Each row comes from the steps of one path. Every step used is in the known rows, and no mark comes twice. Write the path behind each row, first mark first.
Each row is shifted at random along 3 fixed directions that mean nothing.
Known rows
buvu-lipa-vukal-viter: [   7 -107 -144  -50   36  -28   -1  143  -38  119  -98  -63   31   60
   17   57   31  -29    4   97 -114  113 -116  -97    0  110   42   -7
 -242  -21  -86  -39   38   32 -144  -95  -14 -155    3   71   27  -21
  -42 -174  104   64   45   63  -61  117    8   43 -107  105  -77   40
  147   19  110]
lipa-vevi-viter-guvova-telob-neza-kifot-buvu: [ -54  -94   49  105   20   68  -69  173   16   81  -30   66 -145   69
   15 -118 -227  -43 -120  108   87  -58  -27  102   -6 -130  -36  -29
  -31   98   71 -109  -83  -39   59  -14  328  -43  178  153  -69 -188
  135  -90   -2  107   85  -41   45 -176  -45 -107 -109  -17 -100  -28
  -44   22 -218]
telob-vevi-viter-lipa-vukal-desa-kifot-buvu-bulimil-neza: [  50  111   79  -84  -24  165  -23 -159  104  157  -97   16  -35  -32
   89  168  -66  146   29   -9  -86   47  148   26   31    5  -35  -37
  -76  -40  -12  -42   70  -28  115  -91   19   -6   51  -89  -31 -103
   99 -115   76  120   -1 -141   65  -31 -129    6 -289  106  100  169
  166  -37  -87]
vukal-lipa-vevi-viter-guvova-bulimil-neza-desa-kifot: [ -55  -30  334   73  335  -58  -53  205  -10   76 -122  -92  -85   -2
   20   -9 -160  -30 -131   30  -19   29  -66  -54 -100   64  -54  -77
 -114   53 -114  -86   15  -41  -56   74   19 -149  112   20  -98 -207
   56 -148 -127   37  -21  205 -131    8   49  -57  -12   10 -109   61
  -74    4  -84]
vevi-viter-lipa-vukal-desa: [   3   23  135    7  173   11  -80  115   12  132 -185  -48   -2  -16
   71   91 -114   28   25  115  -38    6   10  -49   -4    6 -151   -4
 -189   17  -11  -27   56  -71  -30  -64  303  -96   93   10  -95 -133
  122 -162  128   57   53  -28   12   62  -71  -26 -149   78   47   30
   -2   14  -72]
bulimil-neza-desa-kifot-telob-vevi: [ -40   15 -130   -2 -402    9   -3  -68   54    3   67    4 -167   41
  -20  -63 -125  175  -94 -119   51   11   48  179  -12   32  199  -85
   58   75   44 -104 -159  -13   11  -77 -158   79  141   99   69  -17
 -152  -19   23  198  -59  -84   -6 -179  -26   47  -42  -22   71  177
   -7    5  -54]
guvova-viter-lipa-vukal-desa: [ -29  -90 -171   59 -131  -32  -60  380  -48  114  -42  -39 -143  147
  -21  -63 -202  101  -30  186   20  -88   38   74  -83  -55  -88   29
  -93   62  158  -36 -112   -1  -92  -18  100  -87  246  155  -95 -176
   30 -141  153   90  123   22  157 -134  -61 -144  -96   34  -20   72
   13   56  -65]
vevi-guvova-bulimil-neza: [ -42   68 -143  127 -149   27   10  267  -84  104   34   59 -166  114
  -37 -200 -240   16  -75  203  139 -103  -75  154 -180 -113   61   62
   72  133   80 -103 -195    0  -75   53 -388   -3  233  345  -70 -102
   -9 -119   42   16  154  153  183  -78   28  -49  -93 -146  -34  -29
  -64   59 -163]
vukal-desa-kifot-buvu-bulimil-neza-viter-guvova: [  55   29 -235   42 -117   73  -35  -30   55   53   67   31 -160  166
   14   82  -99  205  -60 -185  -42  -39  152   54  -60   31   36  -61
   21   49  -47  -63 -110  -30  -25  -18 -472  -31   84   72   14  -89
  -58  -68    7  196  -56  155  -43  -95    3   25 -122  -10  -68   99
  168  -49   46]
guvova-neza-kifot-desa-viter-lipa-vukal: [ -49 -126  -10    1  -91  -86 -119   70  -33  -78  -16  -93  -74   -8
    7   36  -92  -52 -116  -38   31  -26 -105  -61  -22  175   -9  -73
  -86  -18 -106 -120  -65  -41 -143  -74  -44  -54    2   42    9   -9
   60  -92   22  162  -27  180  -69  106    6   13  -11    1 -118  -63
    7   17   59]
lipa-vukal-vevi-buvu-bulimil-neza-desa-kifot-telob-guvova: [-152   39   84   12  -52 -159  -84  107 -191  -74   26  -31   41   10
  -73   44  -32 -134   50  -36    1  182 -345  -61 -296  184  172  -49
 -150  164 -193 -125 -171 -138 -284   45 -420  -75   72  366   16   -4
    1   -3  175 -121   82   44  -56  337   40   97  130 -114   -9 -111
 -200   53  104]
viter-vevi-buvu-lipa-vukal-desa-kifot-telob-neza-guvova-bulimil: [   0   -6  162   42  -56  -72  -15   48    1   14   47   18    0   70
   11   70  -67    8    5  -11   -2   50   -5   51 -145   21  -93    4
 -112   90  -52  -73 -101 -131  -81  120  186   -8   86  155  -69  -77
  123   34   69 -157  -16   -1   16  125  -32   66  135  -56  147   -2
  -76   48  -84]
bulimil-vukal-desa-kifot: [ -68   80 -264  -21 -337  -56  -20  -27  -15  110   49  -32 -104  118
  -11   28 -107  283  101 -163  -26  -42  123  140  -68  -14   67    7
   78   70  104   -9 -127  -86  -50 -119 -458   87  178  198    0   56
 -113  -59  261   42   63  -36  118  -20  -68   55   10  -13  168  -28
  -80   14  -56]
mufol-buvu-viter-vevi-desa-kifot-bulimil-neza: [-103  -60 -138  -33 -110  -32   48   32 -110  -15   50  -49  -13  139
   -5   87  -33  -44   64  -78   13  129   -6  -18  -95  138   39  -17
  -96   -7  -81 -108 -155 -122 -190   13 -226  -36   45  223   32   47
   -3  -50  206  125    8  128   -5  160  -41  190  112  -12  -24  -48
   84   13  138]
guvova-bulimil-neza-desa-viter: [  77  -48 -108   -9  -23    8  -39  -51  115   -9   46  -98 -129 -112
   83   38 -132   22 -160 -102   38 -110  -36  -49  123  129   63  -81
   69 -150 -136 -103   57  110   49   10 -271  -41  -55 -161   23   -7
  -62 -117 -263  299 -158  215 -218  -41  146    1 -120    8 -163   60
  109  -49  -76]
vukal-desa-kifot-buvu-viter-vevi-guvova-neza: [-137   71  -21   71   29  -62  -17  -85 -112   77  -17  -99   43   67
  -19  121  -80   -5  123  -93   80   78   14   31 -152   65   55  -20
 -105  103  -82  -88 -106 -247 -174  -44 -169   66  104  252  -63   40
   73  -60  257   68   53   47  -44  224  -71  178  179  -65  151  -55
 -173   -3   93]
vukal-desa-kifot-telob-vevi-viter-lipa: [ -67   60   58   42 -226   -4  -32   75   14  127  -68   36 -103  137
  -39   56 -108  208   24   41   -9   91  142  235 -150  -85   33  -21
 -127  194  165  -39 -194 -150  -42  -94  182   72  265  193  -61 -157
   -1  -18  321  -51   72 -211  215 -169 -219    1  -27   13  261  185
  -94   24  -28]
buvu-mufol-kifot-bulimil: [  64  -22 -284  -13 -200   94   19 -199   -1  -80  161   52   35   66
  103  153   52  -56   32 -159  -39   38 -178 -113   14  220   76    3
  -73 -103 -151 -129  -66  -83 -194  -68 -113  -49 -147   64  220  192
  -88  -87  180  111 -135   16 -133  252  119  266 -137   14 -136  -49
  273   -2   62]
viter-lipa-vevi-guvova: [  37  -70  109   -4  275  152  -12  105  121  138 -132    3  -37  -34
  112   37  -54   44 -142  132  -83   89   50  -22  133   26 -150  -14
 -180  -42  -52  -54  114    4   73    5  444 -173  -10 -152  -48 -166
   60 -211 -158   99  -88   14  -89  -47   23  -19 -197  130  -35  138
  201  -34 -110]
bulimil-vukal-lipa-vevi-desa-kifot: [ -63 -162  196   29  194  -96 -135  282  -13  -19 -153 -187  -58   60
   19  -23  -20   34 -104  -65 -138  122  -61 -148 -138  216   51 -115
 -209  -71 -163  -45    3  -33 -171   23  -78 -278   16  -11   42 -180
  -51 -125  -71   46  -31  105 -173  101   87 -144  -34   96 -224   80
   29   -5   66]
vukal-vevi-viter-lipa: [ -36  -59   99   -4   91   -8  -56  211   31  233 -144   20 -109   88
    9   39 -140  135  -53  150  -26   36   51  131   -4  -86  -72  -11
 -139  111  119  -12  -34   17   39  -56  192  -77  200   43  -91 -214
   18 -181  116  -30   46  -18  125 -175 -145  -81  -76  116   69   88
    8   12  -29]
desa-kifot-bulimil-buvu-lipa-vevi-viter-guvova-neza: [ -78  -62   87    2  167  -56  -26   74  -69    9   73  -34  -19   18
  -11   42   28  -75  -56  -35  -33  130 -200  -75  -60  118   32  -35
  -52   85 -143 -101  -81  -58 -170  -21  -14 -108    3  154   15  -17
   12  -54  102  -39    1  270 -109  150   17  155   -7  -46  -23  -16
   17   10   12]
lipa-vevi-buvu-mufol-desa-viter-guvova: [ -34  -19 -315  -90 -258   73   73    5  -29  120  101  157  -63  138
   49  115 -100  139   91  113    6  -63  185  104   69  -71 -209  101
  -55   39  198   14  -76  -86  -56  -40  191   23  167  164 -128   37
   52 -135  249  200   58  -46  249  -93 -145  192    1   77  102  -64
  134   71  -19]
viter-lipa-vukal-desa-kifot-telob-neza: [ -42  123  -21   20 -166   50  -23  -37   20   60  -49   19    0   80
   25  108 -100  125   63  -35  -58  107   37   82  -64  -20  -35   -5
 -134  103   27  -55 -101 -171  -53  -53  163   58  134  140  -10  -23
   58  -79  248    1   26 -192   72   73  -89   88   -6    2  225    9
  -12    6  -79]
neza-desa-kifot-buvu-viter-lipa-vevi: [   5   50 -321 -119 -252  163  113 -370  207  154   83   53 -108   58
   80  238  -22  312   -7 -173  -90  -64  281  153  283   21 -107  -41
  103  -84  109    1   46  -86  210  -89  296   82   40 -190   31   86
 -109 -196   99  299 -173 -175   30 -226 -135  128 -111  170  230   73
  279  -58  -19]
kifot-buvu-mufol-lipa-vevi-viter-guvova: [ -20 -118 -113  -34  144  -42   33  -43  -78  -14  -72  -16   76   19
   80  175  106 -169   53   30   17  115 -104 -157   48  152    0  -28
 -233  -64 -146  -97   41  -98 -163  -50  250 -114 -107   66   65   53
  -16 -152  163   82  -94   74 -135  235   38  219    1   78 -149  -95
  129   30  117]
vukal-desa-viter-vevi-guvova-telob-neza-kifot-bulimil-buvu-mufol: [ -24  137  -90  -24 -162  -63   15 -251   31  187  107   -4   19   37
   55  160 -101  165   94 -173  117   -8  189  173   52  -71  -14   44
  100   97   25  -45  -41  -77   52 -173 -258  236   94   79  -84  116
   20   48  283   97    3 -182  -33   40  -62  262   80  -54  299   31
 -152   -1 -138]
vukal-vevi-desa-viter-guvova-telob: [  46  -70   71  -56  186   45  -41   -9  127  198  -71    3  -75  -25
   99   63 -128  146  -85  -36  -24  119  211  107  188  -69 -166  -18
  -72   -1   33  -23   98   34  126  -97  146  -21   85 -175  -95 -150
   83 -120 -147  197  -68  -59  -68 -171  -28    3   -5  131   41  108
   42  -65  -86]
desa-viter-vevi-buvu-bulimil-neza: [  13 -183  -46  -18  -42  -63  -74  198  -20   26   30  -11  -95   56
    6   55  -97    9 -105   25  -38   67  -38  -25  -23  133  -35  -18
 -137   -4  -66  -62  -86   58  -87   18 -214 -129   42   67  -85 -142
   67  -48  -47   64  -14  186   24   41    8   -2  -32   42  -78   10
   79   12   85]
kifot-bulimil-vukal-viter-guvova-telob-vevi: [ -30   73 -208 -236 -215    2  106 -318   73  210   97   15  -43 -163
   59   85  -16  241  101 -109   48   99  117  196  232 -128  -19   -2
  173   54   78  -62  115   85  204 -199 -550  235   18  -42  -15  101
 -101  -64  143 -137   -8  -71   46  -69  -42  143  -57   -7  179   43
  -51  -34 -223]
viter-guvova-bulimil-neza-desa-kifot: [  35   27  -87   83 -124   38   12  113   50   53  102   67 -243  130
    2  -95 -258  145 -170  -37   39 -148   39  135  -54  -58  -54   -9
  174   90   56  -95 -142    7   20   70 -220   -3  180  100  -38 -108
  -19  -92 -135  132  -28  237   50 -201   48  -35  -74  -80    6   45
   37    3 -191]
desa-viter-vevi-buvu: [ -96 -268   62   57   23 -252 -129  352 -129  -49  -41 -106  -56   96
  -73   68  -73  -92  -77   98   23   88 -127  -45 -203  166   29  -55
 -256   71  -68  -82 -180  -50 -264   82  141 -154   62  218  -93 -183
   60  -27  110  -70   41  137    4  124  -35  -42  143   -6  -98  -26
 -143   70  157]
neza-viter-guvova-bulimil-buvu-mufol: [ -61   -1 -218  -62 -127 -161   59  -32  -85   45  161  -10  -80   12
   -4   59  -50    7   36  -46  187 -128  -90   39   24    0   18    7
  134   58  -18  -93  -63  -24  -91  -29 -400   92   34  140   -8  126
 -124  -76  116   43  -40  256  -52   87   93  162   66 -133  -15  -89
 -107   65  -96]
bulimil-neza-kifot-telob-guvova: [ -62 -238   69  202   11 -178 -187  500 -148 -240  -67 -166 -139  107
 -103 -232 -104 -276 -273    8   66   93 -481 -124 -350  263  413 -166
 -245   94 -292 -211 -274   29 -380   70 -497 -256    8  318  143 -174
  -90   29 -112   45    6  311 -256  167  216 -119   -6 -123 -430   81
 -102   47  140]
viter-guvova-bulimil-buvu: [ 151  132 -223 -100  -85  147  100 -249  164  202  129  107 -119  -55
  130   29 -122  194  -40  -82   42 -141  101  134  262 -150 -125   52
  288  -53   56  -23  111   66  204 -115 -103  122    9 -171   -1   98
  -29 -134  -98  194 -102  101  -10 -140   69  142 -198   15  121   55
  201  -37 -306]
telob-guvova-neza-desa-viter-vevi-buvu-bulimil: [ -66 -156   36    8   62 -148  -57   52  -79 -104   48   14  -39  -91
  -45   71  -60 -159 -124   60   83   31 -203  -54 -134  154   67  -69
  -12   86 -180 -152 -100  -63 -150  140  -25  -56  -31  114  -83  -35
   58   -7  -29   15   12  199 -105  164   22  -13   82 -100 -129  -35
 -166   31   40]
kifot-desa-viter-vevi-buvu-mufol: [  37 -163  -98  -44 -125  -52  -66 -106   29    6    4  -15    4   31
   59  206   22   61  -24  -50    2    0  106  -46   24  188  -19  -64
 -135  -82  -82  -53   -3  -47 -110 -107  232  -55  -60  -57   15   20
    7  -53   90  181 -142   60  -88   69  -47  160   19  107  -65   26
  136   13  157]
buvu-desa-viter-guvova-telob-neza-kifot: [-113  -57 -105    7  -61 -149  -44  -81  -66  -87   54  -84   49  -92
   42  136  -73 -155   30 -165  101   46 -133  -55   84  147   49  -55
 -144   -3 -156 -143  -47 -128 -115  -51 -233   81  -41  105  -24  137
  110  -43  107   77  -26   40 -193  275   71  244  184  -89   13 -121
 -173   12  -47]
guvova-viter-lipa-vevi: [ -87 -339    6  120  111  -87 -130  620  -83  -22  -63 -127 -159  110
  -50 -135 -138 -116 -199  246    7    7 -198  -72 -124  113   37  -59
 -250   12    0 -110 -133   53 -201   83  256 -298  137  132  -41 -291
    5 -145  -69   49   33  223  -35  -73   55 -228  -78   44 -299   86
   29   52   33]
vukal-vevi-desa-viter: [  50  104 -129 -166  -79   70   48 -311  146  249  -39   53  -14  -59
   97  203  -66  289   91  -82   -2   75  345  197  235 -128 -110   30
   27  -18  114   35  118  -10  203 -159   96  159   67 -162  -77   46
  -18 -137   97  222  -41 -230   52 -157 -156  147  -11  141  193   71
   86  -54  -66]
desa-kifot-telob-guvova-neza: [  -8   51 -110  -33  -87  122   35 -308   76  -30   43   76    9  -96
   39   60   12   -2  -41 -144   20  147 -113   95   51   74  165  -74
   31   50 -119 -147  -39 -146  -21  -62   78  119  -71   16  123  141
  -26  -45   31   87 -109    4 -123  119   28  222   37  -58   54   32
   61  -42  -87]
kifot-telob-guvova-viter-vevi-buvu-lipa: [  38 -190 -102    9 -101  -17   29  151   19   -2    7   67  -64   10
  -15  -33   -7  -28 -117  139   59   89  -72   99    1   43   75  -54
 -122   74   -5  -93  -71  -10  -65   21  300  -60   37   44   28  -89
   -5  -15   12  -33  -37   58  -18  -72   18   10   50   22  -74  172
   65   42   -1]
kifot-desa-viter-lipa-vukal: [ -33  -46 -154 -137  -45  -32  -21 -228   34   17  -53  -83   72 -133
   69  283   73   31   42  -60  -44  134   35  -93  174  194  -22  -71
 -180 -118 -134  -73   95  -53  -41 -163   50    6 -143 -111   22  112
   13 -156  107  138 -126   -2 -119  192  -37  183  -25  107   -3  -73
  105  -19  105]
neza-guvova-bulimil-buvu-viter-lipa-vukal-desa: [ -82   -9 -265  -26 -152 -114   22  241  -48  170  120  -73 -166  132
  -35  -27 -114   60  -22   82   24 -114  -71   69  -52  -53  -24   55
   67   19   65  -27 -124   70  -63    5 -588  -37  172  194 -103  -37
  -89 -117  129   65   73  156  144  -51  -31  -80  -91  -26   78  -54
  -19   54  -43]
bulimil-neza-viter-guvova-telob: [ -67  -88   78  -55  242 -144  -43 -109  -57  -82    4 -196   41 -283
   80    4  -42 -171  -24 -180  179   74 -209 -140  182  172   82 -115
  -74  -21 -292 -185  115  -10  -60  -40 -397   28 -132  -24   11   97
   -1  -78 -247   89 -165  293 -434  345  264  220  128 -106 -174  -90
 -226   -4  -94]
mufol-lipa-vukal-desa-viter-vevi-buvu-bulimil: [  -1  -70 -177  -91 -123 -105   14   83  -77   87   20   27   33   74
   41  196   11   17  115   72 -104  155   77  -27   -5   66 -181   88
 -204   11   26  -25  -44  -68 -107  -44   -7  -62   66  143 -132  -15
   78  -64  265    5   88  -86  166  153 -102  119    5   83  125  -76
   85   40   96]
buvu-lipa-vukal-desa-kifot-bulimil: [  26   93 -236  -66 -161   28   63 -160   -8   76   47    5   67   91
   27  195   68  119  127  -82 -134  139   28    8  -11   87   -9   38
 -109   14  -38  -45  -49 -106 -115  -78 -138   17    4  144   53  125
  -37  -94  315  -34   30 -103   21  165  -48  235  -52   43  157  -12
  139    7   42]
vukal-desa-viter-lipa-vevi: [ -18 -178   -9   37  139  -42 -108  314   25   90 -111 -129  -90   97
   15  101  -82   71 -112   83 -120  105   71  -46  -45   80  -30  -44
 -301  -16  -19  -27  -48   30 -111   -8   89 -192   94    4 -110 -233
    9 -122   16  161  -10   39  -40  -78  -57 -106  -91  139  -80  122
   68  -18  122]
lipa-vevi-desa-viter-guvova-neza-kifot-buvu: [ -58  -91  -21   27  -31  -46  -45  135  -51  -10    9   -6 -135   90
  -22  -27 -163   18  -76   36   91   -5   81   68  -51  -43  -97   -5
  -38   68   44  -65 -119  -70  -72   11  109  -12  141  157 -105 -116
   71  -60   48  205   73   73   76  -99  -71  -44   33  -19 -100  -62
  -56   28   -9]
vukal-lipa-vevi-desa-viter-guvova: [  10  -37  213  -96  417  -45    1 -100   42   65 -187 -117  103 -157
  105  202   36  -21   -5  -42  -59  243   85 -122  132  103 -121  -58
 -251  -75 -204  -37  207  -63  -21  -28  197  -81 -120 -206  -78  -52
   71 -165  -82   99 -103   -9 -255  181   45  121   42  127  -85   59
   17  -42   19]
desa-viter-lipa-vevi-buvu: [ -17 -268  -87   43  -70  -18  -90  492   32   82  -39   25 -228  221
  -34   -5 -131  130 -218  244 -116   -8   91   80  -92    5 -120  -11
 -195   46  154    2 -172   72  -81   95  385 -238  206   86 -126 -346
   14 -141   30   81   51   50  230 -295 -142 -227 -139  136  -75  116
  172   42   87]
guvova-neza-desa-kifot-telob-vevi-buvu-bulimil: [  -6    3  -65    8 -401   41  -31 -110   32  -79  154  128 -139    9
   -5  -40  -89   85  -98  -75   45  -54  -61  144  -76   57   49  -39
  148   92   21 -113 -170 -104  -45    8   86   47  118  102   48  -13
  -32    7   52   76  -26  -35   67  -90  -32   30  -58  -79   80  106
   26    7  -61]

Which path is each row?
[ -59  -23  163   14  120  -62  -66 -188   -5 -190  -27  -63   41 -169
   17   65   31 -123  -42 -147  124  126 -122  -50  -70  172  142 -144
  -60   47 -258 -172  -31 -211 -138   42  194   26 -110   16   81   61
   -6   12  -52  108 -112  103 -297  246   80  132  143 -136 -136   32
 -137  -19   -1] => vevi-desa-kifot-telob-guvova-neza-viter
[-145  105   33   56 -136  -45  -49  110 -126   63  -74  -29   32   81
  -51   20  -66  -15  100   66    3  215  -57   70 -269   17  115    5
 -235  162   -8 -104 -162 -194 -216  -71  -58    0  152  353  -28  -75
   58  -25  313  -50  171 -204   86  137  -89   49   30  -74  134   65
 -158   37  -15] => lipa-vukal-desa-kifot-telob-vevi-guvova
[  33 -266   18   42  282  -50  -87  367  -84  -13 -133  -75  -10  106
   78  -23   -1 -241 -149  113  -98  101 -227 -279 -105  210  -25  -38
 -303  -53 -218 -118   41   46 -297   -7  117 -343  -54   18   49 -139
   19 -159  -92  194  -36  334 -215  190  137   -4  -88   86 -327   64
  229    4  147] => buvu-mufol-lipa-vukal-viter-guvova-neza
[ -86  -14  164   -4   76   -5  -28   51   65  102  -82    1  -53   39
   -2   50  -65  120  -47   14  -18  126  107  114  -53  -72  -32  -50
 -129  142   -4  -38  -46  -75   37    8  277    6  127   47  -87 -160
  -23  -59   52   -1  -40  -62   -1  -74 -147  -14   24    8   84   90
  -43  -13  -30] => vukal-viter-lipa-vevi-desa-kifot-telob-neza-guvova
[-100    7  159    8   27 -122  -33  -61  -13  -40   61  -28  -29  -69
   26   38  -80   61  -32 -144   24   44  -43   27  -50   43  -63  -74
   72  116  -98 -101  -29 -117  -27   90  -27   21   59   86  -33  -43
   30  -34   31 -190  -37  -17 -131  116   63   67  132  -88   62  -52
 -221   14 -181] => viter-guvova-telob-neza-desa-kifot-bulimil-vukal-lipa-vevi-buvu
[ -49 -212  105   58   62 -120 -153  539  -61   21  -25 -164 -151   90
   16  -72 -135  -12 -104  139  -56 -154 -168 -136 -195  128  -71  -49
 -155  -58  -30  -21  -49   68 -178   91 -195 -288  159  101  -77 -245
  -11 -114  -37  -36   43  335   26   16   55 -222 -106   27 -202   34
   40   46   31] => guvova-bulimil-vukal-viter-lipa-vevi-buvu-desa
[  15 -118  -29    5  150   -2  -12  246   15  190 -139  -39   -3  119
   33  104  -35   36  -59  145 -140  188  125  -48   10   75 -121   19
 -345   -6  -29  -24   27   13  -83  -49  106 -198   56   14 -108 -177
  112 -138   36  115   62   12   -5  -19  -47  -35  -53  152   17  136
  134   -3   86] => buvu-lipa-vukal-desa-viter-vevi-guvova
[  71 -174   73   31  153   54 -101  203   94   -3   24  -90  -97   95
   83   42  -17   59 -163  -27  -69  -50    9 -112   -3  173  -64  -66
  -48 -120  -86  -45   14   28  -90    2  416 -246   -9 -176   73 -151
  -43  -85  -83  228 -159  158 -189  -55   73  -20 -193  104 -179  223
  292  -21   -2] => guvova-viter-lipa-vevi-desa-kifot-bulimil-buvu-mufol
[-111 -116  -55  114 -107  -82  -55  186 -176  -48  101  -42  -24  130
   -2   35 -107 -172  -17   29   97   35 -166 -113 -201  228   90   -3
 -212    3 -125 -162 -201 -103 -320  -41 -358 -101   49  303   24   22
   44  -38  105  137  -16  256  -23  250   72  127   74  -71 -173 -137
  -35   66  152] => buvu-mufol-kifot-desa-viter-vevi-guvova-bulimil-neza
[ -24 -190  -33   12  -68  -68  -83  235   -1  -20   39 -122 -167    7
    3 -140  -63 -129 -231  -59   36   51 -255  -59   11  129  204 -113
  -64  -20 -160 -120  -49  110 -137 -120 -354 -177   -4  -32   94 -102
  -51  -29 -152  269  -48  262 -221  -67  134  -69 -110   22 -181  235
   97  -29   49] => bulimil-buvu-viter-guvova-neza-kifot-telob-vevi
[ -86   67 -151 -126   28   24   77 -150  -17  123  106  -58   24 -130
   59   89   39   -9   44    2   46   95 -113  -12  170   33  -12   22
   48  -10  -93  -67   64    1    0 -105 -309   30  -35   26  -19  132
  -54 -139  142   66  -13  119  -76  144   20  220  -73   -6  103  -32
   67  -20  -32] => kifot-bulimil-buvu-viter-lipa-vevi-guvova-neza
[-145  114 -101    6 -218  -58   61 -133  -66   35   57  -61  -58  -44
  -44   68  -77  -16   38    5  157  -13  -21  104 -129   38  221  -51
   56   49  -47 -137 -103 -106  -46   31 -358  103   70  199   -1   45
  -53  -80  127   57   43  -27   10   42  -46   72   21 -118   73   52
 -147   20  -38] => telob-vevi-guvova-bulimil-neza-desa-kifot-buvu-viter
[  49  -86  -12  -20  152  -88  -35  -37   38   24   41  -53  -56   53
   70  109   42   28 -128 -186  -53    1  -51 -117  -19  163   17  -83
   47   20 -204  -73   37   27 -134  -68  -32 -116  -69 -110   76   -4
 -146  -61  -18  192 -169  309 -294   60   72  160  -41   19  -81  171
  176  -51  108] => vukal-viter-guvova-neza-desa-kifot-bulimil-buvu-mufol-lipa
[-143 -117  122  131  -90  -94  -72  360    9   33  -36   -6 -197  178
  -86  -76 -139   71 -188   29    4  102  -11  128 -232   41   96 -120
 -125  154   -3 -126 -206  -56  -73  103 -203 -120  169  166    1 -286
  -17  -45   -1 -152   25  140   38 -157    6 -232  118  -85  -76  138
  -60    8  -57] => desa-kifot-telob-neza-viter-vevi-guvova-bulimil-vukal-lipa
[ -91  262   78 -133   69   -6  101 -162  -66  240  -38  -22   81 -133
   68  111 -127   75  194   65   99   76   -1  111   98 -112 -161  101
   -3   91   36  -45   89  -86   79  -67 -322  193  121  130 -137  111
   85 -187  162 -132   60  -35  114  232  -28  234   76  -42  315 -172
 -186   40 -216] => viter-lipa-vukal-vevi-guvova-bulimil-neza
[ -63   98   93 -176 -149   13   50 -339   57   58   87  -45   -1 -182
   73   95  -55  156   95 -101  110   65  167  160  173  -38 -106  -24
  110   30   52 -113   39  -92  162  -64   31  237   66  -21  -48   87
   21  -31   78   -1  -42 -225   25   55  -57  180  -10  -56  232   21
 -146   21 -258] => guvova-telob-vevi-desa-kifot-bulimil-neza-viter-lipa-vukal
[-100   86  135  -15  -21  -30   14   92  -90  149  -27   -7  -30   66
  -49  -36 -187   30   78   93   66  116  -26  126 -189  -94  -14   18
  -53  176   45  -81 -106 -108  -59  -46 -166   99  222  286 -125  -61
   68   -2  167   -3  151   31  160   69  -98   27   85 -100  126  -46
 -173   47 -111] => lipa-vukal-viter-vevi-desa-kifot-telob-guvova-bulimil-neza
[  77    8 -193 -102 -156  130   30 -318  102   11  102   27  -62 -120
   96    3   -7   45  -40 -132   82    0   26   57  187   39   81  -43
  139 -122 -108 -116   42   54  141  -60 -393   83  -76  -78   75   76
  -55  -61 -145  174 -136  -75 -100   31   82   87 -207   -1  -88   22
  119  -31 -114] => kifot-buvu-bulimil-neza-guvova-telob-vevi-desa
[  41   91  -61  -58 -102  208   74   21  164  386  -36  166 -200  116
   62  -77 -249  370  -84  144    3 -144  355  346  146 -326 -270   95
  149  163  314   45   39   45  286 -127  252  118  317  -45 -188 -153
   10 -180   55  173   85  -69  304 -446 -225  -49 -206   93  252  173
  154  -15 -237] => vukal-viter-lipa-vevi-guvova-neza-kifot
[ 100   64 -307 -116 -186  175   87 -153   83  187  202  132  -88   58
  108   38  -52  158   -7  -84  -87   -6   37   32  183  -56 -130   68
  120   -4   40  -21   34   73   42 -173 -171   16   33  -34   59   96
  -35 -115   94  226   -2   99   58  -78  -11  146 -247   68   48   63
  352  -30  -65] => mufol-kifot-bulimil-buvu-lipa-vukal-viter-guvova-neza
[ -96   45  163  -61  140  -14   26  -64   -3  114 -103  -17   46  -24
   -7  129   -2   85   63   38  -10  202   36  100  -57  -30   -7  -34
 -152  161  -18  -39  -13 -163  -30  -62  272   71   96   86  -79  -38
  -27  -59  191  -44   -4  -93   17   81 -144  121   64    7  162   51
 -110    4    7] => vukal-viter-lipa-vevi-desa-kifot-telob-guvova
[  58  -89   96  -43  -76 -109   -1   62   55   31    7  -24  -82    1
    9    6  -28   55 -100  -59   18   -5  -87   79  -41   71   37  -66
  -13   60  -76  -56    2   20   -8  -22 -213  -15    9  -23   32  -49
  -44   34  -23 -141  -67  160  -53    2   55   -8   41   -7    3  123
  -12   19  -45] => neza-kifot-telob-guvova-bulimil-vukal-viter-vevi-buvu-lipa
[-159  -65  185   49  -46 -114  -65  312  -51   52  -69  -81 -116   84
  -79  -25  -52   36  -94   70  -17  166 -125   92 -259   82  137  -87
 -173  151  -23 -104 -160  -59 -149    1 -250  -92  139  188    8 -231
  -44  -38   96 -246   31  111   79  -14  -39 -136   36  -69   53  161
 -121   13   10] => desa-kifot-telob-vevi-guvova-bulimil-vukal-viter-lipa
[ -16 -120 -137   71  -40   65  -91  235   14  127  -58  -84 -101  269
    0   71 -117   67  -45   -4 -166   61   52  -49 -136  104  -10  -47
 -235  -49   -5  -46  -97  -56 -139  -46   27 -217  119  102   -3 -184
   62 -121  116  250   56    3   25  -59  -72 -117 -122  139  -54   95
  228  -26  124] => lipa-vukal-desa-kifot-buvu-viter-vevi
